In the rows, 128 means zero.
Rows near named flat spaces through zero
qp_hr: [166  90 105 108 131 113 110 131 113  73 120 120 145 164 117 136 165 129
 120  86 174 109  99 107 126 110  84 123 104]
rh_pg: [157 100 154  74 116 134 130 151 144 119 131 127 141  93 126 117 120 109
 153 124 103 136 141 150 118 121 102 162 115]
jp_nm: [136 145 118 152 196 123 173 132  86  98 181 116 120 134 149 110 135 163
 126  59 173 160 126 119  69 141 103  89 139]
jp_nm: [120 109 139 104  65 128  88 133 168 144  85 133 131 133 110 131 113  90
 142 178  94 110 111 110 172 108 143 170 113]
tp_qr: [134 176  94 188 150  88 156 115 114 145 159  77  95 120 130  96 140 165
 125 111 200 158  83  56  96 132 139  76 135]
rh_pg: [108 143 127 134 109  87 129 147 124 162 101 136 113 142 142 102 115 125
 138 115 133 100 112 101 120 121 122 124 104]
tp_qr: [112 108 142 113 133 159 117 128 126 107 123 158 142 152 130 149 119 113
 125 128  95 121 148 159 141 128 128 147 135]
jp_nm: [155 118 124 106 105 122 110 138 151 128 131  62 117  95 104 121 127 133
 159 154 139 119 118  88 139 120 141 134 121]
jp_nm: [117 111 140 110  63 130  89 128 171 142  86 141 131 138 111 128 110  83
 139 180  94 123 101 104 172 105 143 174 116]
rh_pg: [ 81 103 172 101  93 151 114 142 146 129  90 226 147 174 147 125  86  61
 130 132  49 137 126 163 145 110 113 195 120]
tp_qr: [ 94 103 199  75 117 213 123 144 171 126 147 155 139  94 129 137  57  78
 171 180   8 171 180 183 146 132 161 206 162]
tp_qr: [124 141 115 164 155 159 138  87 116 117 143 161 144 134 127 163 154 139
  79 141 130 153 147 177 139 145 141 108 158]
jp_nm: [119 136 110 163  62 154  80  69 182 152  90 143 138 129  89 170 147  98
  86 240 108 144 103 127 212 120 187 148 150]
qp_hr: [111 150 145 135 141 137 147 142 137 145 161  89 102  99 133 101  89 135
 165 136 116 158 130  96 107 134 155 129 145]
jp_nm: [107 133 145 145  99 142 128 111 157 132 121 183 134 145 131 114 108  79
 116 153 101 190  86 118 138 112 130 167 138]
qp_hr: [ 99 126 167 128 110 165 138 116 157 129 130 209 144 137 141 118  93  69
 119 150  66 202 113 157 132 118 126 185 147]
qp_hr: [144  59 132  93  70 169  66 104 169  59  87 186 172 190  95 164 145  54
 105 162 101 149  78 128 192  87 107 200 121]
rh_pg: [135 132 125 127 156 135 137 139 119 113 162  72 112 113 125 121 119 154
 155 115 145 131 135 100 109 135 139 110 139]
rh_pg: [153 122 131 103  93  84 130 144 138 156  97 144 133 106 132 105 139 114
 130 122 134 112 114 131 121 116  95 141  93]
tp_qr: [ 49 136 117 180 160 152 115 110  86 105 109 199 131 240 150 163 119 128
  90  99 115  97 136 143 146 135 145 108 145]
tp_qr: [109 116 170  80  71 135 110 149 165 183  82 167 137  93 131 129  94  88
 146 181  44  99 167 180 159 126 140 182 113]
rh_pg: [118 144 112 150 127 128 119 109 122 151 114 127 127 126 123 154 144 148
 105 154 129  98 152 151 151 142 154 104 136]
jp_nm: [135 117 140 105 104 124 119 142 148 133 121 113 124 113 121 114 114 112
 152 141 115 130 118 109 132 117 127 151 118]
qp_hr: [104 133 126 147 112 115 124 119 124 137  99 188 135 170 140 128 130 106
 101 122 122 126 108 135 137 120 117 135 119]
tp_qr: [ 97 129 160 100  94 110 121 175 151 163 113 106 101 119 137  84  67 104
 191 135  90 114 117  78 120 114 140 163 109]
jp_nm: [144 129 156  99 132 130 155 148 139 143 149 126 128  76 138 103 109 121
 152 123 105 157 145 149  99 132 113 147 127]
qp_hr: [124 123  91 144 110  91  95 126 113 125  89 110 121 178 118 141 154 143
 116 119 171  63 103  86 152 117 128 101 103]
rh_pg: [149 137 124 101 112  94 125 149 128 183 105  81 118  67 124 130 139 162
 144 148 127  58 177 152 134 144 139 107 106]
tp_qr: [148 178 113 165 123  90 158 118 143 179 152  76  99  64 124  90 132 152
 134 151 169 169 100  82 104 135 147  99 134]
qp_hr: [ 84 148 100 175 106  77 112 123 107 151  75 175 118 209 143 122 136 123
  98 106 157  83  86  90 141 115 123 106 102]
qp_hr: [113 104 171 105  88 196 111 106 183 118 124 193 155 119 116 145  98  58
 122 195  43 198 127 172 168 116 145 206 156]
rh_pg: [145 131 124 121 166 138 141 144 117 109 175  46 108  97 121 120 119 166
 166 112 151 130 144  96 102 139 142 104 141]
[151 129 114 139 126 106 137 121 128 115 133 131 130 134 127 111 147 123
 117 109 165 157  86 101 113 116 103 124 119] : rh_pg
[161 110 133  87 100 116 111 155 157 127 133  50 113  86 105 106 115 127
 181 147 135 121 113  73 130 114 133 146 113] : jp_nm
[156 139 145 107 109 118 144 143 161 156 151  75 111  53 119  91 108 125
 168 155 124 165 119  99 110 125 136 144 128] : tp_qr
[121 122 123 121 101 133 101 117 136 152  90 140 138 125 117 163 142 129
 109 169 104  78 160 168 171 135 149 129 124] : jp_nm
[174  43 139  71  88 180  81 106 164  35 109 186 186 168  96 164 156  56
 105 143 104 169  90 154 173  90  82 205 122] : qp_hr
[108 165 117 201 106 171 128  45 163 152 126 200 146 125 114 165 149 100
  50 216 106 211 109 172 177 136 175 136 178] : jp_nm
[118 146 139 136 140 128 152 126 122 153 134 158 130 110 144 123 123 131
 116 125 112 141 150 166 113 141 126 124 135] : qp_hr
[144 115 102 134 132 117 116 109 105 111 103 160 151 158 125 160 175 139
  83 112 154  92 134 163 143 130 105 107 115] : tp_qr
[ 84 158 108 175  98 103 110 102 122 183  69 185 128 166 136 151 143 127
  79 160 121  79 133 153 168 134 153 108 121] : rh_pg
[140 123 143  96 123 128 133 143 132 151 122 122 133  86 130 131 125 134
 139 138 103 104 169 169 127 138 126 134 121] : jp_nm
[149 181  90 206 180 126 170  84 114 122 195  80 108 101 122 118 157 174
 100 125 202 205  97  90  95 146 149  67 168] : tp_qr
[156 114  99 130 151  83 138 131  83  99 112 162 146 170 143 128 178 145
  93  52 188  97 111 140 101 122  63  97  95] : qp_hr
[107 130 132 135 108 127 119 120 132 144  99 174 136 150 134 137 127 110
 109 141 107 117 128 149 147 125 130 139 124] : rh_pg
[154 133  94 132 134 132 106 105 119 147 117  70 131  90 101 183 174 183
 105 172 148  57 188 169 167 155 166  80 136] : jp_nm
[ 80 162 100 179 120  75 116 144 111 154 109  88  83 186 136  96 107 147
 150 107 174  87  77  21 122 117 152  91 111] : qp_hr
[122 130 129 129 109 112 124 129 131 146 105 154 131 136 133 125 130 117
 118 132 122 117 122 135 135 123 121 134 116] : rh_pg
[118 166 102 148 133 104 119 136 119 186 126  24  88  83 115 139 128 195
 153 164 150  49 174 101 142 156 192  68 132] : qp_hr

Rows near named flat spaces through zero
jngr: [114 119 156 161  73 204 156 215 105 127 180  86 116 233 189 158  98 155
 172  85  99 134 154 119 149 185 118 182 159]
jrpp: [116  79 126 101 121 182  98 166  73 121 129 113 170 146 133 133 104  67
 123 125 138 131 129 124  97 184 119 108  82]
jngr: [179 128 141 103 110  82 116 119  81 109 136 140 129 150  89 122 136 121
  65 167 158 129 105 104 127 117 104 145 117]
zfzp: [146 141 138 133 149  73 133  94 144 111 101 108 119  95  97 103 161 149
  76 193  97 151 126 136 140  59  96 121 170]
zfzp: [104 162 136 180 135 123 132 117  98 138 133 155  68 134 140 117  75 208
 191 154 125 116 168 152 175 135 127 157 107]
zhtt: [127 105 124 125 145 144 116 125  94 124 117 150 130 109 117  96 121 135
 138 143 107 144 138 139 143 164 130 116 106]
ffrz: [ 94 107 129 122 107 166  89 169  99 156 122  46 139 157 188 178 109 120
 152 131 160 110 155 126 104  99 103 128 107]
hnhq: [129  92 130 119 132 161 119 151 106 129 120 106 137 133 144 113 145 134
 132 134  92 150 140 128 141 146 118 122 137]
hnhq: [107 133 160 178 158 177 193 159 138  75 142 161  75 186 117 121  99 107
 150 155  47 108 154 127 159 187 100 132 153]
zhtt: [118 158 119 138 124 117 156 117 208 142 135 124 128 115 144 149 150 130
 142  79 130 119 115 129 118  98 156 129 167]
jrpp: [120 168 131 159 149 101 159 101 175 127 123 149  81 119 126 132 131 160
 149 136 114 107 137 132 151  94 131 135 153]
jrpp: [147 115 109 104 109 123 115 118 124 138 139 154 183  88 108  90 140 131
 113  82 136 175 100 141 118 167 171 126 123]
hnhq: [144 118 112  99 107 117  92 126 114 169 125 105 137 120 159 144 153 158
 139 102 172 127 123 116 127 101 143 137 115]
jngr: [205 144 151 123 119  35 120  87  56  99 128 163 105 123  56  66 143 196
  47 219 123 168 113 123 175 100  94 165 139]
jrpp: [122 123 133 126 129 136 123 139 127 130 122 101 120 144 144 148 131 119
 128 139 131 114 136 120 123 109 111 126 130]
zfzp: [161 125 129 115 105 112 127 125  99 117 149 161 155 128  94  97 125 131
  98 116 135 159 104 128 130 168 144 143 122]
ffrz: [124 113 123 101 128 117  86 125  97 135 108  94 149 118 127 149 122  92
 102 159 173 113 126 122  94  95 106 109  91]
jrpp: [131 123 114 138 140 139 146 112 145 129 132 180 143  83 110  69 138 161
 150  92  81 174 122 153 155 182 172 124 144]
jngr: [149 127 136 139 110 132 149 140 127 124 148 137 127 142 129  98 144 174
 129 110  89 165 126 132 160 153 138 155 167]
ffrz: [127 129 136 127 101 135 113 155 112 151 137  79 108 174 175 172 128 152
 145 126 158 104 143 110 131  95 109 153 129]
jngr: [ 88 130 112 120 138 166 136 142 196 149 124 109 127 138 174 194 133  67
 170  70 158  71 127 112  88 116 147 101 119]
zfzp: [ 95 107 102 118 115 103  33 102  61 174  86  53 206  22 134  80 101 187
 119 171 157 208 149 195 108  76 129 109  90]
zfzp: [156 129 145 127 112 113 140 137 110 107 142 127 130 154 107 116 135 131
  89 147 115 144 118 119 136 132 111 147 149]
jrpp: [166 153 137 129 103  76 128 107  90 113 150 168 130 132  80 101 109 152
  88 148 155 146 107 128 137 138 130 158 117]
zhtt: [128 134 108 117 123 132 126 121 161 161 133 141 123 118 157 146 147 144
 166  70 154 111 120 119 129 127 166 130 125]
ffrz: [110 111 128 140 111 181 131 167 118 143 145 114 131 154 169 131 117 151
 174  89 108 140 146 134 142 171 142 143 132]
hnhq: [144  97 118  99 153 112  61 111  59 177  81  95  69 118 175 142 162 200
 162 188 156  97 166 107 173  62  96 125  87]
zfzp: [171 122 148 116 100 118 146 148 106  98 155 135 142 171 100 117 140 114
  74 134 117 148 105 108 130 152 113 152 152]
hnhq: [124 113 128 123  95 156 121 161 122 140 146  96 160 147 154 135 127 130
 133  92 130 150 126 130 117 146 137 141 139]
jrpp: [163 158 131 133 109  70 138 102 154 140 133 121 116 115 123 114 166 195
 105 129 127 152 115 127 153  72 133 158 178]
zfzp: [141 112 120 100 124 148 140 139 153 123 140 148 150 141 125 143 149  72
 118  81 137 114 101 105 104 161 148 115 126]
ffrz: [155  92 121  91 140 122 102 116  80 112 115 156 161 102  85  91 137  93
  85 152 129 150 109 125 118 162 126 105  95]
hnhq: [115 150 136 149 136 115 142 118 136 109 129 139 120 127 107 128 101 114
 119 151 128 119 130 138 120 123 118 126 125]
jngr: [137 112 122  89 134 106  87 113  86 118 112 129 158 113  94 140 113  60
  79 165 185 108 110 117  83 118 110 100  69]
ffrz: [127 138 133 121 133  98 113 116 131 127 110  92 121 127 126 155 133 111
  99 169 154 106 129 120 109  64  97 120 126]
zhtt: [ 71 102 106 150 189 195 138 126 168 145  93 140 111  76 165 104 136 142
 214 105  56 132 166 158 154 161 154  84 130]
hnhq: [156 166 117 122 150  82 161  79 184 125 133 210  88 114  98 134 153 121
 131 100 152  86  98 104 137 123 161 126 127]
jrpp: [160 159 120 119 103  65 129  97 169 151 132 115 136 102 126 127 171 176
 101 107 151 148 103 125 131  63 147 150 171]
ffrz: [ 86 160 128 176 122 158 166 143 187 142 146 122 107 139 168 145 109 161
 192  79 104 122 148 147 141 134 152 144 162]
jngr: [162 123 137 128 107 122 143 136 114 120 148 142 135 141 115  94 147 165
 109 118  98 169 117 127 155 154 135 155 160]
zhtt: [129 128 107 107 125 121 100 109 105 147 131 169 142 105 119 131 106 114
 145 100 187 111 114 127 111 156 160 120  68]
zhtt: [ 75 169 146 169 144 117 160 124 187  87 120  90 140 124 103 156  84  56
  93 170 118 110 132 152  76  79  93 104 151]
zfzp: [151 130 126 122 110 130 139 130 110 121 157 183 136 142 107 111 115 127
 130  93 140 135 108 122 134 190 157 145 111]
zhtt: [ 73 125 117 152 174 162 137 117 159 121 102 139 131  83 127 114 104 101
 166 133  91 126 149 161 119 146 137  87 116]
jngr: [201 151 123 103 127  58 162  84 188 127 136 178 112 112  94 108 212 158
  83 100 121 138  81  97 154  96 155 144 187]
ffrz: [100 152 116 126 124 109 104 111 144 149 119 107 135 110 140 169 103 105
 138 124 193  93 127 132  89  82 132 117  94]
hnhq: [139 123 132 134 181 128 171 104 159  86 114 192 107 108  80  89 150  95
 112 150  64 127 119 125 147 162 127  99 146]
zhtt: [130 143 139 143 122 121 157 135 174 121 133 100 120 142 138 137 153 139
 115 124  99 135 127 125 133  94 118 139 184]
[122 118 138 140 166 133 134 120 113 105 106 138 101 122 111 109 126 124
 125 182  88 123 147 132 148 130 100 111 126] : hnhq
[143 204 159 157  84  58 193 127 238  96 159  69 138 167 109 175 150 104
  44 126 133 127  92 117  89  24 103 162 236] : zhtt
[105 127 129 128 124 153 121 152 142 151 125  83 103 163 182 186 129 121
 163 116 151  83 147 110 119  96 114 130 124] : zhtt
[166  92 116  79 105 137 121 138 120 121 144 147 195 120 102 105 159  80
  82  81 135 164  84 114 101 180 156 119 127] : jngr
[100 108 153 161 159 168 152 151 108  78 117 118 126 139 105  96  99 100
 115 189  47 151 155 151 137 163  86 110 143] : hnhq
[ 94  79 132 121 116 179  72 165  17 113 124  98 190 126 115 104  51  83
 116 172 139 162 149 160  94 192 102 109  53] : jngr
[126 150 118 130 133 133 167 125 223 148 135 133 101 139 164 170 173 125
 162  61 127  91 117 105 129 102 157 129 171] : jngr
[117 154 150 164 151 141 177 140 165 112 133 137  48 186 150 167 128 132
 162 143  99  69 151 105 157 113 102 141 155] : zfzp
[119 178 138 140 130  81 134 108 160 129 124 110  84 152 132 193 113 109
 119 158 188  59 129 108 106  47 101 134 120] : jrpp
[137 121 147 129 136 118 130 137 124 113 112  81 112 148 131 136 152 129
  94 182 100 128 139 117 135  79  81 128 161] : ffrz
[132 108 160 131 121 136 112 161  55  97 124  81 117 182 122 138 102 110
  87 211 120 123 149 118 128 116  59 137 117] : zhtt
[120 172 114 127 127  87 130  89 161 129 136 174 135 103  97 151  97  87
 123 105 199  91 101 129  88 118 157 119  89] : jrpp
[139 169 122 126 108  80 142  99 170 123 146 153 154 109  94 134 122 106
  95  99 171 128  91 131  96 112 155 134 134] : zhtt
[111 161 131 152 134 110 164 113 197 111 129 124 139 108 110 127 130 110
 110 121 106 137 117 145 111 101 134 120 172] : zhtt
[147  78 130 101 106 160 102 161  68 125 135 109 172 138 129  99 136 126
 106 126 110 174 125 128 129 175 123 131 122] : jrpp
[148 142 143 139 106 121 144 145 130 137 146 113  88 178 156 150 144 174
 139 123 126 114 136 107 158 107 117 166 159] : ffrz
[140  75  93  62 126 157 105 127 143 130 124 151 232  71 101 102 161  36
  92  56 141 166  77 128  69 192 180  78 104] : jngr
[188 105 133 108  99 139 135 149  75 131 163 179 113 174 127  99 152 177
 134  94 117 148 115 100 177 200 148 170 129] : ffrz
[ 80 133 134 171 104 158  88 155  52 159 133  86 110 144 177 133  51 206
 197 152 147 136 184 164 151 134 115 159  86] : zfzp
[125 108 113  99 130 146 120 133 152 136 123 122 161 115 135 142 149  80
 122  92 141 123 110 119  97 136 145 104 121] : zfzp
[139 165 115 119 133  63 101  79 128 157 114 143  93 104 126 155 127 156
 134 145 203  84 123 117 127  61 133 133  92] : hnhq
[113 105 139 138 113 176 141 171 120 113 143 101 158 152 139 118 117 112
 126 115  86 160 135 139 123 169 122 131 150] : hnhq
[132 125 112 105  74 132 124 143 160 139 158 106 226 106 122 121 134  95
  93  46 153 183  85 143  75 151 174 131 149] : hnhq
[126 154 121 125  57 128 116 155 138 170 172  95 151 167 175 181 109 149
 153  49 205 118 115 119 102 118 160 172 125] : hnhq
[ 46  99  98 145 165 199 108 131 147 147  97 115 176  50 152 101  93 106
 194 100  91 158 157 186 106 171 161  73  99] : jngr
[134 116 132 132 141 127 129 120 102 107 122 149 139 109  96  85 121 130
 109 157  96 159 129 144 139 155 122 121 126] : zhtt
[168  92 126 102 126 124  97 123  38 122 129 173 139 118  95  72 125 155
 112 152 124 163 124 128 157 188 131 135  87] : zhtt
[110 104 120 123 139 165 125 143 138 135 119 115 140 120 148 127 137 115
 149 110 106 134 136 132 125 145 135 110 130] : jrpp
[135 148 125 120  94 112 108 134 116 161 145 112 107 163 163 178 119 152
 151 104 199  89 128 106 123  98 133 157 105] : ffrz
